Each row is followed by its class.
[-1.05 -0.99 -0.60  1.57 -0.12  0.60  0.97 -0.58  1.44 -0.08  1.47 -0.34
 -1.37 -0.44 -0.41  2.83 -0.88 -1.22 -1.83  3.19 -2.80 -0.33  3.18  0.17
  1.50  1.03  1.47  3.27  1.35 -1.46 -0.98 -0.39  1.02  0.31 -0.42  0.09
  0.26 -0.69 -2.76 -0.45  5.85  0.46 -1.33 -1.99 -5.51  0.48 -3.91 -0.86
  1.06 -0.86 -0.80  0.82 -0.25  0.62  4.95  0.49 -0.12  0.33  0.37  1.72] | sulo
[-1.98 -1.37 -4.04 -1.37 -0.45 -0.83  3.07 -0.46  1.44 -1.06  4.68  1.41
 -0.44 -0.18 -1.63  1.61 -5.61 -1.71 -0.65  2.45 -1.83 -0.37  4.00 -0.33
  0.04 -0.37  0.42  3.81  0.56  0.45  1.72 -0.65 -0.16 -0.69 -1.14  0.36
  0.59 -0.88 -1.08  1.15  6.37  0.35  0.48  0.46 -2.73 -0.71  0.84 -0.58
  1.84  0.34  0.04  1.07  0.02  0.29  5.97  0.29  1.29  0.67  2.28 -1.30] | sulo
[ 0.40 -3.49  0.27  1.61  0.79  0.31  0.22 -0.48  2.34 -1.66 -3.01  0.10
 -1.65  1.23  0.51  2.36  0.21  1.66  0.04 -0.10  0.37 -0.31 -1.65 -0.61
 -0.72  3.57  0.46  0.65  1.42  0.28 -1.73 -0.12  1.58 -0.53 -0.75  1.18
 -0.32  0.86 -3.73  2.04 -1.76 -4.04  3.44  0.29  0.87  0.47 -0.24  2.74
 -0.69 -1.49 -0.90 -0.15 -1.17 -0.44  2.11  0.04 -1.91 -0.37 -0.37  1.87] | gad
[-0.51 -1.91 -1.20  1.49  0.50  0.54 -0.14  0.12  1.68  0.56  3.20 -0.86
 -0.49  0.46 -0.69  1.82 -2.82 -1.27 -0.20  1.50 -0.08 -1.09  1.67 -0.11
  1.08  1.14  0.88  3.61  1.54 -1.05  0.94 -0.38  1.65  0.34 -0.23  0.84
  0.91 -1.27 -0.84  0.62  5.14 -4.45 -0.14 -0.13 -3.64 -1.23  0.09 -1.07
  0.27 -1.56 -1.14  0.00 -0.81  1.42  2.24  0.04 -1.67 -0.10  1.21  0.45] | sulo
[ 0.37 -1.06 -0.99 -2.21 -0.75 -0.15  1.32  0.07  0.59 -1.06 -3.85  0.66
 -0.81 -0.32  1.89 -0.20 -0.10  0.57 -1.62  0.56  1.55 -0.05 -1.78 -0.45
 -0.28  2.03  0.85  2.01 -0.94 -0.31  1.32 -0.76  0.56 -1.64 -1.05  1.25
 -0.49 -0.30 -4.76  3.44 -4.81 -1.68  0.52  0.91  2.33  0.81  1.28  4.84
  0.53 -0.39 -0.27  2.07  0.95  1.12  5.64 -0.36 -2.21 -0.70  0.28  2.03] | gad
[-1.46 -2.09 -0.58  0.02  0.97  0.86  2.99  0.24  0.46 -1.65  0.31  0.01
 -5.43  1.66 -0.66  2.51 -2.36  1.30 -3.39  1.71 -1.28 -0.71  0.52 -0.40
 -1.20  0.93  1.50  3.43  1.17  1.83  0.03 -1.39 -1.74 -1.15 -0.40  0.37
  0.40  0.30 -1.74  1.53 -2.42 -1.14 -0.36  0.05 -3.83  0.56  1.01  1.76
  1.45  0.02 -0.25  0.33 -2.38 -0.70  3.41  0.56 -0.46 -0.66  0.16  1.04] | tokuz
[-1.29 -2.40 -2.40 -0.60  0.34  0.49  0.69 -0.07  0.44 -0.42  0.39 -0.51
  0.04 -0.06  0.64 -2.07 -0.04  0.89 -1.79  2.06 -2.41 -1.04  0.50  0.68
  0.80  2.93  1.40  2.43  0.98 -0.26 -1.05  0.06  1.48 -1.05 -0.97  0.63
  0.49 -0.96 -3.24  2.16  2.69  0.04 -2.22 -1.65 -5.90  0.14 -2.24  2.06
  2.11 -0.49 -0.70 -0.66  0.11 -0.21  4.09  1.28 -0.69  0.27 -0.50  2.06] | sulo
[-0.02 -1.96 -1.60 -0.76  0.66  1.70  0.35 -1.49  1.93 -1.37 -3.65 -0.56
 -0.80 -2.33 -0.70  1.96 -1.42 -0.39 -1.48  2.00 -0.55 -0.27 -0.18  0.33
  0.87  4.03  1.65  2.97  1.26  0.24  0.99  0.12  1.73 -1.18 -0.04  2.00
 -0.61  0.23 -4.63  2.59  0.99 -2.62 -0.55 -1.03 -2.80  0.32 -1.91  3.09
 -0.81 -1.53 -0.80  0.15 -0.15  0.48  9.70  0.50 -1.82 -1.82  0.95  1.69] | gad
[-1.23 -1.99 -2.66 -0.66  0.54  0.45  0.95 -0.51  0.28 -0.67  4.30 -2.87
 -1.32  1.17  0.46  0.32 -2.33  0.43 -0.43  3.24 -1.72 -0.56  2.29 -1.00
  0.18  0.09  0.65  2.91  0.55 -0.98  1.07  0.46  0.96  0.44 -0.91  0.57
  1.11  0.45 -1.11  0.99  2.70  0.73 -0.32 -0.54 -4.94 -0.24  0.41  0.33
  1.06 -1.96  0.29  0.18  1.28  0.79  6.29  0.56 -0.62 -0.02  0.40  0.08] | sulo
[ 0.31 -3.55 -2.62 -1.03  0.83  0.95  0.22 -0.45  0.56 -0.56  0.37  0.37
 -1.30  2.32 -0.42  2.21 -2.30  2.19 -0.75  2.02 -1.21  0.01  1.76 -0.51
  0.65  0.79  0.74  2.63  1.73 -0.75 -0.28 -0.43  0.88 -1.77 -0.88  1.31
  0.53 -0.26 -2.91  1.68  2.20 -0.39  0.51 -0.38 -4.58  0.67 -0.73  2.13
  0.79 -0.46 -0.92 -0.08 -0.92  2.46  7.16  0.79  0.34 -0.30  0.68  0.44] | gad
[-1.63 -3.43 -2.20  2.59  0.96  1.03 -0.25 -1.08  0.85 -0.10  5.45 -0.99
  0.86  0.71  0.81  1.32 -1.49  0.73  1.20  1.50 -0.47 -0.74  1.20 -0.03
  0.52 -1.28  0.07  0.74  0.82 -2.23 -1.32  1.41  2.21 -1.53 -0.24 -0.24
  0.96  0.49 -2.13 -1.03  6.18 -0.72  1.05 -0.64 -3.72  0.31 -2.43 -1.79
 -0.38  0.42 -1.46 -0.91 -0.39  0.33  1.78  0.22  0.27  1.19  0.87  1.83] | sulo
[-1.43 -0.21 -0.51  0.76 -0.27 -0.67  0.65  0.27  0.06  0.04  1.58  0.94
 -3.15  1.10 -0.10  2.66  2.67  0.09  0.05 -0.24  0.42 -1.30 -0.70  0.23
  0.04 -1.58  0.26  1.37  2.11  0.76  1.64  0.82 -1.13 -0.30 -0.23 -1.67
  0.15  0.62 -2.41 -1.02 -2.45 -1.73 -0.49  0.79  0.26 -0.05  1.86 -0.64
  1.04  0.17 -0.16  0.53 -0.88 -0.10 -0.78  0.25  0.50  1.70  1.15  1.23] | tokuz
[-1.51  0.23 -3.30  0.51  0.20  0.20  2.40 -0.82  0.70 -0.21  6.78 -0.08
 -1.80  0.63  0.95  2.54 -7.20  0.43  1.71  2.69  0.36 -1.13  1.98 -0.61
 -0.25 -1.96 -0.70  3.47  1.47  0.51  0.23  0.48  0.02 -1.05 -0.04 -0.56
  0.13  0.87 -0.64 -0.03  4.10 -1.74  1.61  0.76 -2.55 -1.19  1.72 -0.71
  1.51  0.11 -0.28  0.32 -1.21  0.11  2.09  0.54  0.19 -0.73  0.67 -0.56] | tokuz
[-2.34 -0.68 -2.46  1.36  0.72  0.65  2.10 -0.11 -0.19 -1.25  6.19 -0.29
 -1.43  0.73  0.55  1.30 -2.00 -0.63 -0.51  3.34 -2.14 -0.68  2.53 -0.56
 -0.37 -3.19  0.56  1.49  1.11 -0.88  0.12 -0.40 -0.43 -0.34 -0.31 -0.48
  0.81 -0.45 -0.56 -0.97  3.25 -1.79  0.73  0.29 -2.77  0.18 -0.28 -1.40
  2.00  1.48 -0.28 -0.01 -0.80  0.48  0.76  0.73  0.08  0.26  2.71  2.51] | sulo
[-2.62 -1.74  0.01 -0.82  0.88 -0.67  2.23 -1.38 -0.27 -1.17 -2.11 -1.18
 -3.05 -0.53  1.79  1.20 -2.98 -0.64 -0.98  0.80 -1.15 -0.07 -0.53 -0.75
 -0.45  1.91  0.21  1.99  2.05  1.12 -0.16 -1.27 -0.43 -1.86 -0.18 -0.29
 -0.91  0.42 -2.44  1.96  1.89 -0.32  0.54 -0.56 -1.71  0.89 -3.71  2.04
  1.24 -0.90 -0.42 -0.54 -1.63  2.58  4.44  0.59  0.24 -0.88  1.02  0.50] | tokuz
[-0.76 -2.72 -3.40  0.25  0.53 -0.05  0.28  0.82  0.74 -0.63  2.43  0.03
 -0.17 -0.08 -0.13  0.89 -1.16 -0.47  0.53  2.30 -0.20  1.70 -0.60 -0.89
 -0.62 -0.60 -0.18  2.08  2.42 -0.59  0.22  0.45  0.49  7.95 -0.31 -0.10
  0.54 -2.94 -0.88  0.80  3.38 -1.13 -1.07  0.82 -1.50  0.40  0.18 -2.34
 -0.36 -1.28 -0.15  1.58 -0.62  1.50  2.57  0.77  0.93  0.03  0.70 -0.30] | sulo
[-1.15 -0.61 -1.28 -1.41  0.77 -0.80  2.58  1.19  2.16 -3.89 -2.33  0.34
 -3.78  0.50 -0.03  2.91 -2.49 -0.96  0.19  2.67  1.12 -0.21 -1.12 -1.04
 -1.27  1.53  0.71  4.11  2.91  1.72  2.70  0.24 -2.80  0.97 -1.36 -0.08
  0.06  0.71 -0.98  2.21 -0.25  0.07 -0.57  1.02 -0.76  0.06  1.17  1.82
  0.46 -0.42  1.46  0.52 -1.44  0.00  7.36  1.58 -0.66 -2.22  0.63 -3.80] | tokuz
[-0.90 -4.61 -2.88  1.66  0.24  0.51  0.45 -0.95  0.19  0.59  3.96 -0.47
  0.29  1.20 -0.68  2.90 -7.00  2.60 -0.13 -1.44 -2.30 -0.69  1.65 -0.76
  1.56  0.98  1.06  2.95 -0.61 -1.35 -2.67 -0.01  2.59 -2.63 -0.54  1.24
  1.02 -0.29 -2.59  0.79  4.78 -2.59  2.34 -2.05 -8.47 -0.09 -1.47 -0.26
  0.59  0.42 -1.80  0.36 -0.77  1.15  5.00  0.45  0.93  0.47 -0.41  0.96] | sulo
[-1.32 -1.11 -1.74  2.53 -0.36  0.36  0.96  0.34  0.29 -1.36 -2.06 -1.18
 -3.91  1.62 -0.49  0.76  1.92  0.73 -0.15  1.80  0.17 -0.51  0.70 -0.01
 -0.32  2.02  0.90  3.51  0.99  1.07  1.64  0.26 -0.74  2.43 -0.46  0.98
  0.18  1.48 -0.24  2.11 -6.29 -1.42 -0.21 -0.02 -0.82 -0.45  0.51 -0.81
  1.27 -1.24  0.25  1.74 -0.18  0.86  0.63  1.49 -2.91  0.17 -0.12 -0.18] | tokuz
[-0.27 -3.64 -2.10 -2.38  1.09  0.88 -0.59 -0.72  1.07 -0.84 -0.58 -0.50
 -2.85  0.91 -0.85  3.35 -2.63  1.70  0.32  1.46  0.68  0.02  0.14 -0.73
  0.35  1.24 -1.37  3.41  0.42 -0.11  0.06  0.81  1.23 -1.70  0.22  2.44
  1.04 -0.04 -2.79  1.47 -1.45 -2.74  1.53 -0.46 -2.65  0.02 -0.35  2.27
  0.60 -0.52 -0.98 -0.47 -0.86  0.56  5.15 -0.10 -0.15 -0.65  0.06 -1.01] | gad
[-0.91 -3.20 -1.59 -0.47  0.63  0.38  0.74 -0.92  2.60 -0.63  2.20  0.55
 -2.57 -0.20  0.58  2.60 -5.75 -1.69 -2.32  3.50 -1.35 -0.06  1.01 -0.51
  1.63  2.24  1.70  4.47  1.95 -0.98  0.79 -0.09  0.75  2.06  0.14  2.10
  0.74 -0.14 -2.14  0.49  8.81 -1.69 -0.46 -1.46 -5.45 -1.34 -2.52  0.13
  1.27  0.85  0.26  0.53 -1.45  0.21  7.96  1.09 -1.33  0.20  1.74 -1.26] | sulo
